Below is a small trained network, with its code and all its weights. Each question gives an input and a target symbol and asks what happens when units are switched off, that is, made to give their printed mean instead of their output.

import numpy as np


def w(rows, s, z=0):
    codes = np.array(rows[::2]) - 128.0
    scale = np.full(codes.shape[1], s)
    scale[-1] = z or s
    return codes * scale


def f(y):
    return np.maximum(y, 0)


def softmax(a):
    e = np.exp(a - a.max(-1, keepdims=True))
    return e / e.sum(-1, keepdims=True)


def log_softmax(a):
    a = a - a.max(-1, keepdims=True)
    return a - np.log(np.exp(a).sum(-1, keepdims=True))


def net(x, mask):
    ids = ['αβγδεηθλπψ'.index(c) for c in x.split()]
    T = len(ids)
    res = E[ids] + P[:T]
    u = 0
    for l in range(2):
        q, k, v = (res @ M[l].T for M in (Q, K, V))
        z = softmax(np.where(np.tri(T) > 0, q @ k.T / 3**0.5, -1e9)) @ v
        res = res + np.where(mask[u], z, O[l][:, -1]) @ O[l][:, :-1]
        u += 1
        y = f(res @ A[l][:, :-1].T + A[l][:, -1])
        res = res + np.where(mask[u : u + 4], y, B[l][:, -1]) @ B[l][:, :-1]
        u += 4
    return log_softmax(res[-1] @ U[:, :-1].T + U[:, -1])


Q, K, V, O, A, B = {}, {}, {}, {}, {}, {}
E = w([
[185,31,89,200,130,92,208,106,125,145,94,160],'α',
[93,96,125,208,117,89,178,115,118,125,161,148],'β',
[83,121,24,114,113,71,140,104,185,126,139,106],'γ',
[111,95,128,136,76,44,95,107,76,97,131,139],'δ',
[134,155,92,225,154,114,158,146,162,182,102,173],'ε',
[99,75,208,123,69,125,135,109,134,181,160,103],'η',
[139,92,102,101,130,98,163,152,209,130,196,123],'θ',
[91,82,106,153,133,165,74,40,142,69,108,147],'λ',
[106,110,83,93,89,143,117,171,109,198,91,153],'π',
[182,81,83,8,109,124,83,113,166,98,153,153],'ψ',
],0.014)
P = w([
[151,77,135,116,226,142,181,171,103,86,63,63],'0',
[128,79,144,125,119,17,102,90,158,157,118,185],'1',
[115,93,125,126,96,68,103,87,148,156,133,197],'2',
[130,123,139,127,93,114,115,101,113,149,134,181],'3',
[118,126,98,106,88,177,144,116,135,150,133,160],'4',
[116,116,43,94,50,195,140,119,145,154,129,132],'5',
[106,133,35,77,2,193,133,132,117,155,131,118],'6',
],0.0082)
Q[0] = w([
[63,183,179,147,201,76,123,87,129,168,107,105],'0.h1',
[191,174,127,65,210,218,80,181,63,115,102,83],'0.h1',
[151,119,184,163,254,81,164,149,90,107,101,39],'0.h1',
],0.0066)
K[0] = w([
[152,77,114,86,62,88,116,86,156,136,160,198],'0.h1',
[172,104,100,182,125,2,204,80,133,82,148,116],'0.h1',
[109,136,127,158,98,64,119,58,170,110,192,213],'0.h1',
],0.0072)
V[0] = w([
[164,193,41,149,188,180,112,163,163,164,91,206],'0.h1',
[138,99,104,67,36,105,139,177,44,214,75,142],'0.h1',
[75,137,24,147,117,3,138,84,83,70,143,117],'0.h1',
],0.0057)
O[0] = w([
[107,121,248,98,92,136,150,142,153,106,87,183,90],'0.h1',
[88,145,141,92,188,98,117,132,80,178,83,163,255],'0.h1',
[88,67,111,105,100,101,139,163,109,51,163,114,150],'0.h1',
],0.013,0.0028)
A[0] = w([
[87,125,150,175,4,92,102,97,139,166,160,114,244],'0.n1',
[140,100,100,81,145,119,106,118,134,88,75,117,130],'0.n2',
[113,174,100,83,90,177,79,116,153,127,188,182,108],'0.n3',
[60,84,188,108,75,146,82,115,113,201,138,140,250],'0.n4',
],0.0048,0.0016)
B[0] = w([
[197,96,41,245,152,179,168,142,145,117,96,167,238],'0.n1',
[137,33,156,72,169,114,140,116,74,83,153,195,177],'0.n2',
[231,112,141,75,151,179,75,186,37,127,49,155,171],'0.n3',
[86,158,2,182,208,146,213,168,179,93,60,188,255],'0.n4',
],0.006,0.0044)
Q[1] = w([
[105,96,140,64,108,241,104,181,157,146,129,124],'1.h1',
[163,159,188,106,107,62,162,149,113,149,195,108],'1.h1',
[125,185,254,158,137,145,68,121,119,113,136,8],'1.h1',
],0.0059)
K[1] = w([
[137,72,134,162,145,149,193,163,40,154,67,41],'1.h1',
[104,141,112,179,120,117,106,19,155,141,106,136],'1.h1',
[104,157,107,189,79,35,155,82,142,255,135,192],'1.h1',
],0.0051)
V[1] = w([
[151,82,149,216,156,137,144,38,120,111,50,149],'1.h1',
[160,122,132,146,127,121,237,190,253,177,138,113],'1.h1',
[234,88,148,11,152,143,74,98,178,130,131,165],'1.h1',
],0.006)
O[1] = w([
[143,199,97,177,204,137,68,132,177,43,1,83,247],'1.h1',
[163,253,47,48,180,133,226,67,178,52,223,168,125],'1.h1',
[192,92,196,51,214,236,67,194,240,135,226,178,254],'1.h1',
],0.007,0.0038)
A[1] = w([
[85,254,69,179,53,3,236,42,110,73,43,35,50],'1.n1',
[146,183,140,194,175,120,94,202,110,135,132,101,253],'1.n2',
[66,128,93,123,124,131,88,141,177,151,151,171,172],'1.n3',
[176,199,105,107,168,191,218,92,164,58,152,189,111],'1.n4',
],0.005,0.0022)
B[1] = w([
[230,83,253,63,128,198,137,121,76,155,77,103,253],'1.n1',
[146,65,86,75,192,148,119,59,196,82,152,92,171],'1.n2',
[179,95,171,113,171,135,140,127,32,51,134,144,213],'1.n3',
[139,232,194,216,113,9,76,145,56,119,141,90,232],'1.n4',
],0.0069,0.0063)
U = w([
[164,111,117,110,232,69,148,146,132,89,122,105,255],'α',
[187,123,138,108,84,187,176,78,105,124,127,147,151],'β',
[98,101,103,81,83,137,254,70,161,91,169,157,126],'γ',
[122,104,169,146,92,66,69,161,105,169,125,83,79],'δ',
[181,185,209,167,74,104,124,165,159,119,94,141,64],'ε',
[193,167,93,135,178,145,83,27,117,255,154,68,102],'η',
[158,184,84,140,125,69,152,129,118,146,223,124,130],'θ',
[144,126,74,185,91,170,98,123,232,69,102,97,111],'λ',
[62,155,135,79,213,73,145,92,137,170,75,199,88],'π',
[165,118,198,107,145,130,75,143,170,153,185,168,96],'ψ',
],0.0046,0.0047)

Each question gives the input, a string of symbols that net reads in full, and the target symbol t.
The units are the heads (3 rows each of Q, K, V and O) and the neurons (one row each of A and B). Each row of codes is followed by its name. A weight is (code - 128) times the scale printed after its matrix; where a second scale follows, it is the last column's (O, A, B and U).
mask holds one flag per unit, layer by layer, with each layer's heads first. A switched-off unit (its flag False) gives its mean, the last column of its rows in O or B, instead of its output. The means were averaged over made-up inputs and are rounded, as every weight is.
A unit's drop is (log p(t) with every unit on - log p(t) with that unit switched off) / (log p(t) with every unit on - log p(t) with every unit switched off).
The circuit of an input: a set's keep is (log p(t) with only the set's units on - log p(t) with every unit switched off) / (log p(t) with every unit on - log p(t) with every unit switched off). Starting from all 10 units, units are removed one at a time, each time the one whose removal leaves the highest keep (on an exact tie, the one counted first), for as long as the keep stays at least 0.8.
circuit, biggest first: the units of the circuit, biggest drop first
unit that matters most: the unit with the biggest drop
k most important neurons: the k neurons with the biggest drops, biggest first
k most important neurons of layer l: the k neurons of layer l with the biggest drops, biggest first
drop when u is switched off: that unit's drop, to one decimal
input β ε γ η η π γ, target β: unit that matters most	1.h1
input θ α β, target θ: 2 most important neurons	[1.n4; 0.n1]
input δ β π, target δ: circuit, biggest first	[1.h1; 0.h1]
input γ ψ δ δ γ, target γ: circuit, biggest first	[0.h1; 1.h1]
input π γ η α θ λ π, target π: 2 most important neurons	[0.n4; 1.n1]
input θ γ δ π β η γ, target θ: circuit, biggest first	[1.h1; 1.n4]
input ε β β, target ε: circuit, biggest first	[0.h1; 1.h1; 1.n4; 1.n1]
input λ λ θ, target λ: circuit, biggest first	[0.h1; 1.h1]
input ψ β ε, target ψ: circuit, biggest first	[1.h1; 0.n4]
input ε α β ε, target ε: 2 most important neurons of layer 1	[1.n4; 1.n1]
input λ ψ η α η ψ ψ, target ψ: circuit, biggest first	[1.h1; 0.n3]
input λ π λ, target λ: 2 most important neurons of layer 1	[1.n1; 1.n4]
input π λ α, target π: circuit, biggest first	[0.h1; 1.n1]
input α π α, target π: circuit, biggest first	[0.h1]
input ε β β α α, target ε: circuit, biggest first	[0.h1; 1.n4; 1.h1; 1.n1]
input η β η β α, target η: circuit, biggest first	[0.h1; 1.h1; 1.n1]
input θ α π β η ε, target θ: 2 most important neurons	[1.n4; 1.n1]
input ψ θ ψ γ, target ψ: 3 most important neurons	[0.n4; 0.n2; 0.n1]
input ψ γ α α π, target ψ: 3 most important neurons	[0.n2; 0.n1; 0.n4]
input λ η η α α, target λ: unit that matters most	1.h1
input λ ψ γ α λ ε, target λ: 2 most important neurons of layer 1	[1.n1; 1.n2]
input α ψ δ, target ψ: drop when 1.h1 is switched off	1.5
input π λ π δ λ γ, target π: drop when 0.h1 is switched off	1.0
